Below is a small trained network, with its code and all its weights. Each question gives an input and a target symbol and asks what happens when units are switched off, that is, made to give their printed mean instead of their output.

import numpy as np


def w(rows, s, z=0):
    codes = np.array(rows[::2]) - 128.0
    scale = np.full(codes.shape[1], s)
    scale[-1] = z or s
    return codes * scale


def norm(h):
    return h / np.sqrt((h * h).mean(-1, keepdims=True) + 1e-5)


def f(y):
    return np.maximum(y, 0)


def softmax(a):
    e = np.exp(a - a.max(-1, keepdims=True))
    return e / e.sum(-1, keepdims=True)


def log_softmax(a):
    a = a - a.max(-1, keepdims=True)
    return a - np.log(np.exp(a).sum(-1, keepdims=True))


def net(x, mask):
    ids = ['βγεζηλμστψ'.index(c) for c in x.split()]
    T = len(ids)
    res = E[ids] + P[:T]
    r = norm(res)
    for j in range(3):
        rows = slice(3 * j, 3 * j + 3)
        q, k, v = (r @ M[0][rows].T for M in (Q, K, V))
        z = softmax(np.where(np.tri(T) > 0, q @ k.T / 3**0.5, -1e9)) @ v
        o = O[0][rows]
        res = res + np.where(mask[j], z, o[:, -1]) @ o[:, :-1]
    y = f(norm(res) @ A[0][:, :-1].T + A[0][:, -1])
    res = res + np.where(mask[3:7], y, B[0][:, -1]) @ B[0][:, :-1]
    return log_softmax(norm(res)[-1] @ U[:, :-1].T + U[:, -1])


Q, K, V, O, A, B = {}, {}, {}, {}, {}, {}
E = w([
[148,185,121,128,97],'β',
[121,182,106,151,134],'γ',
[123,149,88,168,123],'ε',
[108,154,91,177,136],'ζ',
[113,148,110,108,153],'η',
[139,121,74,140,142],'λ',
[120,64,135,204,2],'μ',
[124,117,16,207,137],'σ',
[103,194,137,82,169],'τ',
[105,141,114,158,126],'ψ',
],0.016)
P = w([
[147,100,122,114,161],'0',
[146,208,110,81,97],'1',
[162,99,121,248,183],'2',
[100,145,79,123,87],'3',
[150,150,157,107,243],'4',
[118,168,105,107,121],'5',
[153,125,140,211,185],'6',
[46,110,129,134,94],'7',
[173,158,181,110,176],'8',
[41,130,188,143,43],'9',
[173,175,166,150,180],'10',
],0.013)
Q[0] = w([
[80,63,80,132,114],'h1',
[175,64,228,202,81],'h1',
[75,141,125,125,142],'h1',
[157,1,159,40,138],'h2',
[216,137,102,175,204],'h2',
[148,145,184,83,80],'h2',
[208,103,160,130,166],'h3',
[60,87,84,153,84],'h3',
[48,79,128,12,68],'h3',
],0.0083)
K[0] = w([
[210,132,104,141,12],'h1',
[166,42,112,59,182],'h1',
[124,199,75,174,140],'h1',
[160,81,195,71,84],'h2',
[73,93,186,61,208],'h2',
[130,137,150,137,51],'h2',
[145,37,57,140,151],'h3',
[5,169,131,154,111],'h3',
[114,254,183,195,119],'h3',
],0.0073)
V[0] = w([
[48,95,188,131,127],'h1',
[179,132,124,46,119],'h1',
[65,2,134,74,236],'h1',
[65,135,155,242,160],'h2',
[223,217,34,202,177],'h2',
[159,136,134,30,161],'h2',
[62,181,156,36,235],'h3',
[139,182,203,110,42],'h3',
[113,241,146,64,110],'h3',
],0.0075)
O[0] = w([
[122,143,167,123,193,86],'h1',
[137,201,12,127,103,110],'h1',
[149,107,135,232,254,74],'h1',
[81,63,51,20,209,162],'h2',
[45,112,143,73,69,248],'h2',
[137,255,167,207,132,112],'h2',
[39,204,164,230,147,130],'h3',
[104,123,105,89,31,90],'h3',
[61,204,66,165,55,139],'h3',
],0.0067,0.012)
A[0] = w([
[154,91,115,187,2,6],'n1',
[200,139,195,151,131,40],'n2',
[124,132,131,52,189,171],'n3',
[219,188,85,129,53,88],'n4',
],0.0074,0.0018)
B[0] = w([
[106,115,99,255,164,214],'n1',
[99,151,57,91,169,137],'n2',
[177,119,34,116,87,254],'n3',
[124,174,8,106,114,172],'n4',
],0.0071,0.0035)
U = w([
[84,156,51,89,1,226],'β',
[15,113,112,82,42,144],'γ',
[162,97,127,95,122,58],'ε',
[145,93,98,85,135,157],'ζ',
[112,179,163,170,186,127],'η',
[186,98,170,146,174,79],'λ',
[227,79,157,85,77,160],'μ',
[182,71,133,103,147,82],'σ',
[153,169,166,170,144,135],'τ',
[132,70,161,113,177,5],'ψ',
],0.0091,0.0035)

Each question gives the input, a string of symbols that net reads in full, and the target symbol t.
The units are the heads (3 rows each of Q, K, V and O) and the neurons (one row each of A and B). Each row of codes is followed by its name. A weight is (code - 128) times the scale printed after its matrix; where a second scale follows, it is the last column's (O, A, B and U).
mask holds one flag per unit, heads first, then neurons. A switched-off unit (its flag False) gives its mean, the last column of its rows in O or B, instead of its output. The means were averaged over made-up inputs and are rounded, as every weight is.
A unit's drop is (log p(t) with every unit on - log p(t) with that unit switched off) / (log p(t) with every unit on - log p(t) with every unit switched off).
The circuit of an input: a set's keep is (log p(t) with only the set's units on - log p(t) with every unit switched off) / (log p(t) with every unit on - log p(t) with every unit switched off). Starting from all 7 units, units are removed one at a time, each time the one whose removal leaves the highest keep (on an exact tie, the one counted first), for as long as the keep stays at least 0.8.
circuit, biggest first: the units of the circuit, biggest drop first
unit that matters most: the unit with the biggest drop
which heads matter: for each layer, one digit per head in row order, 1 if its drop is at least 0.15 and else 0, layers parted by /
drop when u is switched off: that unit's drop, to one decimal
input η τ η ψ τ ζ λ β η μ β, target η: unit that matters most -> h3
input η ζ β τ μ μ ψ ψ μ ε β, target η: which heads matter -> 101
input μ ζ β, target μ: which heads matter -> 001
input β γ β ψ τ, target β: circuit, biggest first -> h3, n3
input η η σ μ τ μ σ ε ζ β ζ, target η: which heads matter -> 000
input β γ η β τ, target β: which heads matter -> 101
input μ μ μ ζ ζ η μ σ μ τ ψ, target μ: which heads matter -> 001
input η η ζ ε η ζ γ ζ ε η η, target η: which heads matter -> 001
input η τ ψ ζ ε, target η: which heads matter -> 000
input τ λ τ, target η: which heads matter -> 110
input η ψ ζ ε σ, target η: circuit, biggest first -> h3, h2
input β σ β λ λ, target β: circuit, biggest first -> h1, h2
input η β λ, target η: drop when h2 is switched off -> 0.1
input η η β σ ψ ψ τ τ γ η γ, target η: drop when h3 is switched off -> 0.1
input μ η η ψ β τ σ λ ε, target μ: drop when h3 is switched off -> 0.7
input η λ η λ ζ λ μ ε μ λ ψ, target η: drop when h1 is switched off -> 0.1
input η η λ γ ψ, target η: circuit, biggest first -> h2
